Below is a small trained network, with its code and all its weights. Each question gives an input and a target symbol and asks what happens when units are switched off, that is, made to give their printed mean instead of their output.

import numpy as np


def w(rows, s, z=0):
    codes = np.array(rows[::2]) - 128.0
    scale = np.full(codes.shape[1], s)
    scale[-1] = z or s
    return codes * scale


def f(y):
    return y / 2 * (1 + np.tanh(0.7978845608 * (y + 0.044715 * y**3)))


def softmax(a):
    e = np.exp(a - a.max(-1, keepdims=True))
    return e / e.sum(-1, keepdims=True)


def log_softmax(a):
    a = a - a.max(-1, keepdims=True)
    return a - np.log(np.exp(a).sum(-1, keepdims=True))


def net(x, mask):
    ids = ['αβγδεζηθλμστφψω'.index(c) for c in x.split()]
    T = len(ids)
    res = E[ids] + P[:T]
    r = res
    for j in range(3):
        rows = slice(2 * j, 2 * j + 2)
        q, k, v = (r @ M[0][rows].T for M in (Q, K, V))
        z = softmax(np.where(np.tri(T) > 0, q @ k.T / 2**0.5, -1e9)) @ v
        o = O[0][rows]
        res = res + np.where(mask[j], z, o[:, -1]) @ o[:, :-1]
    y = f(res @ A[0][:, :-1].T + A[0][:, -1])
    res = res + np.where(mask[3:19], y, B[0][:, -1]) @ B[0][:, :-1]
    return log_softmax(res[-1] @ U[:, :-1].T + U[:, -1])


Q, K, V, O, A, B = {}, {}, {}, {}, {}, {}
E = w([
[146,144,202,126,206,84,30,196,166,33,143],'α',
[100,179,135,103,169,167,142,69,135,138,90],'β',
[151,89,165,92,125,64,117,134,100,73,91],'γ',
[87,89,98,100,127,68,137,150,134,145,186],'δ',
[106,108,130,173,160,76,149,186,183,141,187],'ε',
[99,152,174,103,176,164,182,114,84,105,160],'ζ',
[99,150,92,60,132,134,141,89,140,149,68],'η',
[109,109,136,156,154,105,175,106,79,137,132],'θ',
[61,134,130,95,131,6,109,157,174,110,120],'λ',
[134,119,109,164,139,183,223,90,140,190,162],'μ',
[164,141,93,95,114,131,189,91,147,160,120],'σ',
[86,50,61,110,162,190,114,163,185,152,143],'τ',
[130,106,77,111,160,184,95,159,193,70,55],'φ',
[153,164,92,41,123,114,182,167,177,76,145],'ψ',
[112,107,130,172,113,111,154,188,96,117,90],'ω',
],0.023)
P = w([
[47,66,76,235,157,133,179,121,7,121,116],'0',
[77,126,166,73,157,120,148,83,161,170,97],'1',
[94,93,175,81,138,119,142,95,165,161,117],'2',
[94,115,178,63,127,97,153,106,162,150,123],'3',
[88,108,160,64,124,104,149,117,162,141,131],'4',
[101,95,147,95,158,142,157,98,162,178,120],'5',
[87,95,157,88,137,117,128,100,166,170,109],'6',
[89,89,153,101,128,131,162,114,166,162,137],'7',
[86,85,112,110,145,145,146,125,162,166,91],'8',
[75,85,126,125,150,131,147,120,152,176,90],'9',
],0.013)
Q[0] = w([
[181,234,123,202,59,178,21,134,79,89,154],'head 0',
[148,56,203,121,156,156,132,163,177,116,92],'head 0',
[195,153,166,177,46,158,55,138,72,92,159],'head 1',
[132,22,186,75,195,104,161,114,170,140,111],'head 1',
[1,141,142,39,137,100,217,140,109,202,124],'head 2',
[243,130,120,157,140,138,32,127,54,101,171],'head 2',
],0.0066)
K[0] = w([
[102,119,114,2,68,155,231,133,181,219,67],'head 0',
[108,95,81,154,180,140,136,142,70,92,150],'head 0',
[178,79,209,55,110,132,128,125,196,174,134],'head 1',
[78,167,13,197,146,154,183,151,119,83,125],'head 1',
[36,43,57,170,113,94,157,60,45,111,96],'head 2',
[179,104,213,82,209,102,108,165,156,241,149],'head 2',
],0.0075)
V[0] = w([
[139,79,114,73,104,140,156,141,135,170,120],'head 0',
[144,114,137,133,81,81,125,56,78,186,255],'head 0',
[83,141,156,53,136,82,95,53,120,186,80],'head 1',
[85,61,78,165,131,67,81,142,126,185,93],'head 1',
[146,151,159,165,118,166,154,109,43,71,86],'head 2',
[74,208,100,173,156,114,175,87,107,187,181],'head 2',
],0.0099)
O[0] = w([
[105,2,179,69,124,122,175,155,219,112,144,114],'head 0',
[195,118,157,114,64,107,73,114,154,117,22,94],'head 0',
[161,74,67,182,191,97,183,20,165,33,173,51],'head 1',
[180,122,90,165,48,111,92,129,196,110,219,218],'head 1',
[216,118,172,83,193,199,120,140,86,63,164,180],'head 2',
[159,100,112,204,120,124,108,152,173,130,16,253],'head 2',
],0.0095,0.012)
A[0] = w([
[239,73,165,187,205,143,138,142,174,80,43,232],'neuron 0',
[155,244,50,123,116,11,95,142,91,147,65,178],'neuron 1',
[106,172,72,87,169,167,148,76,132,132,191,126],'neuron 2',
[197,86,98,101,79,207,134,110,140,208,148,123],'neuron 3',
[82,92,39,126,176,130,73,207,164,188,147,233],'neuron 4',
[126,69,132,25,168,160,168,161,52,74,70,192],'neuron 5',
[49,216,154,136,116,203,209,105,88,130,163,162],'neuron 6',
[140,148,24,44,146,87,67,134,151,65,142,173],'neuron 7',
[137,66,150,118,124,83,178,66,218,72,61,75],'neuron 8',
[146,182,42,179,98,127,205,134,87,155,113,80],'neuron 9',
[177,130,69,21,102,177,164,2,94,170,87,248],'neuron 10',
[63,210,118,110,148,161,102,196,159,60,149,87],'neuron 11',
[84,166,181,98,98,131,78,217,116,227,88,69],'neuron 12',
[151,124,74,147,210,109,124,15,117,27,117,90],'neuron 13',
[119,109,154,83,87,180,119,95,185,49,150,101],'neuron 14',
[128,121,68,190,129,65,147,59,172,20,146,1],'neuron 15',
],0.0071,0.0039)
B[0] = w([
[91,133,69,56,108,201,134,115,114,78,112,249],'neuron 0',
[122,122,151,132,81,133,118,87,94,66,126,163],'neuron 1',
[163,47,125,68,72,179,86,118,102,205,121,162],'neuron 2',
[110,163,168,175,117,106,71,155,75,122,187,194],'neuron 3',
[139,153,167,89,64,152,200,118,85,90,155,205],'neuron 4',
[74,182,236,130,108,116,169,63,113,192,165,170],'neuron 5',
[148,93,75,176,163,171,94,84,154,132,80,176],'neuron 6',
[174,165,194,153,131,113,127,49,113,118,108,156],'neuron 7',
[100,63,105,200,197,160,150,140,137,158,170,194],'neuron 8',
[164,70,254,65,147,105,127,133,189,97,153,160],'neuron 9',
[117,137,200,125,136,99,177,163,116,65,135,165],'neuron 10',
[108,70,128,140,125,149,73,147,215,129,99,162],'neuron 11',
[157,157,88,197,176,84,172,153,68,127,124,208],'neuron 12',
[128,189,69,94,175,105,77,190,84,183,163,144],'neuron 13',
[180,84,62,201,131,64,163,138,163,195,148,150],'neuron 14',
[156,184,155,156,157,211,104,119,93,250,112,150],'neuron 15',
],0.0069,0.019)
U = w([
[99,133,142,146,117,119,87,89,104,146,135,184],'α',
[110,158,108,132,196,148,117,145,143,117,141,142],'β',
[200,116,186,114,129,112,149,108,96,130,173,140],'γ',
[88,107,108,156,50,140,78,87,194,179,102,132],'δ',
[112,205,142,184,102,119,87,165,133,148,125,73],'ε',
[104,166,171,94,112,157,120,90,109,114,115,112],'ζ',
[132,98,68,191,186,99,162,135,115,168,152,78],'η',
[196,155,140,105,100,173,68,129,165,95,131,61],'θ',
[142,153,181,216,141,164,131,84,158,172,144,16],'λ',
[153,121,138,90,134,144,57,251,179,253,13,93],'μ',
[78,32,146,156,157,121,228,94,170,41,153,253],'σ',
[101,156,81,117,89,96,183,159,132,160,197,146],'τ',
[71,118,113,91,89,168,105,170,127,171,167,6],'φ',
[81,146,190,146,170,106,205,202,164,225,131,83],'ψ',
[143,147,234,158,192,137,44,239,180,135,172,130],'ω',
],0.0065,0.0046)

Each question gives the input, a string of symbols that net reads in full, and the target symbol t.
The units are the heads (2 rows each of Q, K, V and O) and the neurons (one row each of A and B). Each row of codes is followed by its name. A weight is (code - 128) times the scale printed after its matrix; where a second scale follows, it is the last column's (O, A, B and U).
mask holds one flag per unit, heads first, then neurons. A switched-off unit (its flag False) gives its mean, the last column of its rows in O or B, instead of its output. The means were averaged over made-up inputs and are rounded, as every weight is.
A unit's drop is (log p(t) with every unit on - log p(t) with that unit switched off) / (log p(t) with every unit on - log p(t) with every unit switched off).
The circuit of an input: a set's keep is (log p(t) with only the set's units on - log p(t) with every unit switched off) / (log p(t) with every unit on - log p(t) with every unit switched off). Starting from the 12 units with the biggest drops (on a tie, the unit counted first), units are removed one at a time, each time the one whose removal leaves the highest keep (on an exact tie, the one counted first), for as long as the keep stays at least 0.8.
circuit, biggest first: the units of the circuit, biggest drop first
unit that matters most: the unit with the biggest drop
top k neurons: the k neurons with the biggest drops, biggest first
heads that matter: for each layer, one digit per head in row order, 1 if its drop is at least 0.15 and else 0, layers parted by /
input ψ σ σ ζ μ, target ψ: circuit, biggest first -> (head 1; neuron 0)
input δ ζ σ δ μ σ δ σ η λ, target δ: circuit, biggest first -> (head 1; head 2)
input μ γ σ λ δ, target μ: circuit, biggest first -> (head 2; head 1)
input δ σ α ζ σ σ, target γ: circuit, biggest first -> (neuron 9; head 0; head 1; neuron 2)
input φ δ α σ ω σ σ μ μ ψ, target θ: heads that matter -> 101
input ψ σ ψ, target ψ: heads that matter -> 010
input ω ω σ γ, target ω: top 2 neurons -> (neuron 0; neuron 4)
input γ α γ σ σ α σ ψ σ γ, target γ: heads that matter -> 011
input μ ψ μ ζ δ, target μ: heads that matter -> 111
input σ σ σ μ ψ, target σ: top neuron -> (neuron 8)
input η φ δ σ ε τ ω σ, target η: heads that matter -> 010
input σ σ μ η φ, target σ: circuit, biggest first -> (head 0; head 1; neuron 8)
input δ η μ μ, target δ: heads that matter -> 111
input η γ β ψ ψ σ, target η: top 2 neurons -> (neuron 13; neuron 8)
input β α η ζ, target β: heads that matter -> 011
input σ σ δ ψ ψ φ, target σ: heads that matter -> 110
input ζ ζ μ φ ω μ, target ζ: unit that matters most -> head 2
input ω μ σ θ μ, target ω: heads that matter -> 011
input σ μ ψ τ μ μ μ, target σ: circuit, biggest first -> (head 1; head 0; neuron 15)
input η σ σ γ φ σ φ μ ε, target η: heads that matter -> 010
input θ β ε θ ζ σ η ε σ ψ, target θ: top neuron -> (neuron 0)
input ε δ σ μ μ φ η β γ δ, target ε: heads that matter -> 110
input ε ζ μ, target ε: circuit, biggest first -> (head 1; head 0; neuron 3; neuron 12)
input δ ζ τ σ ω ε σ σ, target δ: heads that matter -> 111
